Below is a small trained network, with its code and all its weights. Each question gives an input and a target symbol and asks what happens when units are switched off, that is, made to give their printed mean instead of their output.

import numpy as np


def w(rows, s, z=0):
    codes = np.array(rows[::2]) - 128.0
    scale = np.full(codes.shape[1], s)
    scale[-1] = z or s
    return codes * scale


def f(y):
    return np.maximum(y, 0)


def softmax(a):
    e = np.exp(a - a.max(-1, keepdims=True))
    return e / e.sum(-1, keepdims=True)


def log_softmax(a):
    a = a - a.max(-1, keepdims=True)
    return a - np.log(np.exp(a).sum(-1, keepdims=True))


def net(x, mask):
    ids = ['βηθλξπσω'.index(c) for c in x.split()]
    T = len(ids)
    res = E[ids] + P[:T]
    q, k, v = (res @ M[0].T for M in (Q, K, V))
    z = softmax(np.where(np.tri(T) > 0, q @ k.T / 3**0.5, -1e9)) @ v
    res = res + np.where(mask[0], z, O[0][:, -1]) @ O[0][:, :-1]
    y = f(res @ A[0][:, :-1].T + A[0][:, -1])
    res = res + np.where(mask[1:17], y, B[0][:, -1]) @ B[0][:, :-1]
    return log_softmax(res[-1] @ U[:, :-1].T + U[:, -1])


Q, K, V, O, A, B = {}, {}, {}, {}, {}, {}
E = w([
[90,71,186,162,71,107,185,159,137,70],'β',
[106,70,120,188,101,174,116,104,71,99],'η',
[95,29,122,198,162,111,87,153,160,146],'θ',
[79,131,191,174,147,28,156,207,158,127],'λ',
[137,219,138,176,169,37,157,163,92,106],'ξ',
[158,150,38,180,144,171,90,70,21,155],'π',
[154,91,92,173,165,119,94,120,135,189],'σ',
[247,74,120,104,68,128,224,78,108,98],'ω',
],0.015)
P = w([
[65,172,96,85,117,77,88,72,177,54],'0',
[89,93,131,114,186,151,167,125,101,62],'1',
[87,106,144,131,191,164,162,108,93,66],'2',
[160,110,116,156,48,103,43,166,89,68],'3',
[148,54,147,82,190,181,135,191,17,110],'4',
[138,84,179,156,212,184,225,115,126,147],'5',
[219,105,121,182,45,129,75,215,102,136],'6',
[102,22,146,64,139,164,102,249,71,116],'7',
[104,93,171,168,197,163,183,104,141,107],'8',
],0.012)
Q[0] = w([
[110,175,148,179,96,140,127,65,186,136],'head 1',
[216,103,109,248,37,65,65,200,83,94],'head 1',
[171,130,116,111,30,102,14,210,126,130],'head 1',
],0.012)
K[0] = w([
[60,144,110,7,235,150,177,39,126,104],'head 1',
[236,127,138,125,155,133,176,133,97,254],'head 1',
[204,86,173,159,168,162,191,248,37,190],'head 1',
],0.0079)
V[0] = w([
[143,162,144,81,12,192,213,76,54,124],'head 1',
[199,218,54,79,147,97,145,69,94,141],'head 1',
[118,146,254,77,44,104,210,183,122,96],'head 1',
],0.0076)
O[0] = w([
[122,98,70,132,209,135,43,128,255,76,48],'head 1',
[213,72,123,132,132,78,71,194,100,103,250],'head 1',
[85,58,87,166,173,39,123,39,123,146,240],'head 1',
],0.012,0.0023)
A[0] = w([
[176,127,152,185,108,128,56,160,44,105,166],'neuron 1',
[82,135,94,158,193,123,161,16,157,96,92],'neuron 2',
[32,143,102,121,94,99,253,65,103,241,114],'neuron 3',
[196,156,126,113,140,95,130,91,62,126,197],'neuron 4',
[194,92,109,108,196,129,96,226,128,77,92],'neuron 5',
[145,159,203,175,208,93,150,161,122,162,200],'neuron 6',
[77,122,130,192,122,119,137,107,76,87,221],'neuron 7',
[118,87,97,210,209,103,129,50,178,90,125],'neuron 8',
[75,71,122,160,156,87,140,10,71,170,141],'neuron 9',
[119,154,152,174,188,160,113,194,128,116,157],'neuron 10',
[119,154,119,168,161,191,143,180,167,16,254],'neuron 11',
[119,26,230,144,148,136,87,154,50,80,152],'neuron 12',
[107,165,126,105,197,85,119,172,135,187,230],'neuron 13',
[98,179,175,139,42,168,186,133,58,180,104],'neuron 14',
[83,144,112,163,155,173,205,177,110,73,187],'neuron 15',
[236,144,171,122,127,172,89,148,112,116,84],'neuron 16',
],0.0067,0.0042)
B[0] = w([
[106,82,131,70,114,116,135,213,135,170,238],'neuron 1',
[113,146,148,26,64,87,91,171,190,197,201],'neuron 2',
[56,178,96,150,138,117,155,98,165,13,226],'neuron 3',
[142,78,126,139,79,154,114,164,110,102,207],'neuron 4',
[66,221,87,205,112,161,59,138,131,68,232],'neuron 5',
[151,56,87,128,79,157,83,98,133,98,218],'neuron 6',
[146,71,120,73,131,129,162,151,99,73,230],'neuron 7',
[129,160,145,2,171,84,133,131,165,146,239],'neuron 8',
[155,176,120,165,51,65,171,167,192,117,225],'neuron 9',
[95,126,151,138,68,154,106,83,179,178,176],'neuron 10',
[103,23,79,154,122,99,107,28,134,192,200],'neuron 11',
[180,188,125,169,157,94,136,166,129,129,250],'neuron 12',
[96,58,103,114,73,145,157,152,59,127,176],'neuron 13',
[184,196,142,124,230,73,79,62,124,158,227],'neuron 14',
[87,89,178,75,122,115,105,67,136,147,199],'neuron 15',
[95,147,140,135,69,120,95,108,242,134,172],'neuron 16',
],0.0063,0.012)
U = w([
[82,135,103,57,60,103,182,147,138,152,32],'β',
[62,17,101,104,40,173,132,3,79,138,255],'η',
[95,197,154,123,141,132,116,107,90,82,170],'θ',
[93,170,46,249,86,90,173,85,119,71,50],'λ',
[148,86,99,144,101,69,195,212,84,103,203],'ξ',
[89,158,148,152,50,159,102,148,144,55,72],'π',
[150,167,221,48,100,92,94,150,126,208,73],'σ',
[146,134,98,145,179,83,84,104,142,76,117],'ω',
],0.0053,0.0039)

Each question gives the input, a string of symbols that net reads in full, and the target symbol t.
The units are the heads (3 rows each of Q, K, V and O) and the neurons (one row each of A and B). Each row of codes is followed by its name. A weight is (code - 128) times the scale printed after its matrix; where a second scale follows, it is the last column's (O, A, B and U).
mask holds one flag per unit, heads first, then neurons. A switched-off unit (its flag False) gives its mean, the last column of its rows in O or B, instead of its output. The means were averaged over made-up inputs and are rounded, as every weight is.
A unit's drop is (log p(t) with every unit on - log p(t) with that unit switched off) / (log p(t) with every unit on - log p(t) with every unit switched off).
The circuit of an input: a set's keep is (log p(t) with only the set's units on - log p(t) with every unit switched off) / (log p(t) with every unit on - log p(t) with every unit switched off). Starting from the 12 units with the biggest drops (on a tie, the unit counted first), units are removed one at a time, each time the one whose removal leaves the highest keep (on an exact tie, the one counted first), for as long as the keep stays at least 0.8.
circuit, biggest first: the units of the circuit, biggest drop first
top k neurons: the k neurons with the biggest drops, biggest first
drop of u: that unit's drop, to one decimal
input σ ξ β, target σ: circuit, biggest first	[head 1; neuron 14]
input λ π θ π ξ ξ ξ ξ σ, target λ: circuit, biggest first	[head 1; neuron 3]
input π ξ ξ ξ ξ ω, target π: circuit, biggest first	[head 1; neuron 5]
input σ ω η π ξ ω λ η, target λ: circuit, biggest first	[head 1; neuron 3; neuron 9]
input β θ ξ ξ ξ β σ ξ σ, target β: top 3 neurons	[neuron 2; neuron 8; neuron 9]
input η ξ ξ β ξ β η β, target η: circuit, biggest first	[head 1; neuron 11; neuron 9]
input β ω ξ π ξ θ, target β: top 2 neurons	[neuron 2; neuron 8]
input β β ξ π π π β, target π: top 2 neurons	[neuron 5; neuron 16]
input ξ ω β β β π ω, target ω: circuit, biggest first	[head 1]
input β π β η ξ η, target β: top 3 neurons	[neuron 2; neuron 8; neuron 9]
input π θ θ ξ β σ β π, target β: top 3 neurons	[neuron 2; neuron 9; neuron 8]
input σ ξ ξ ξ ω σ θ λ, target θ: drop of neuron 1	0.0
input β η π ω ξ η β ξ, target β: drop of neuron 2	0.3
input η ξ β, target η: drop of neuron 11	0.4
input ξ β ω ξ ξ λ ξ η, target ξ: top neuron	[neuron 12]
input λ η π η, target π: top 2 neurons	[neuron 5; neuron 16]
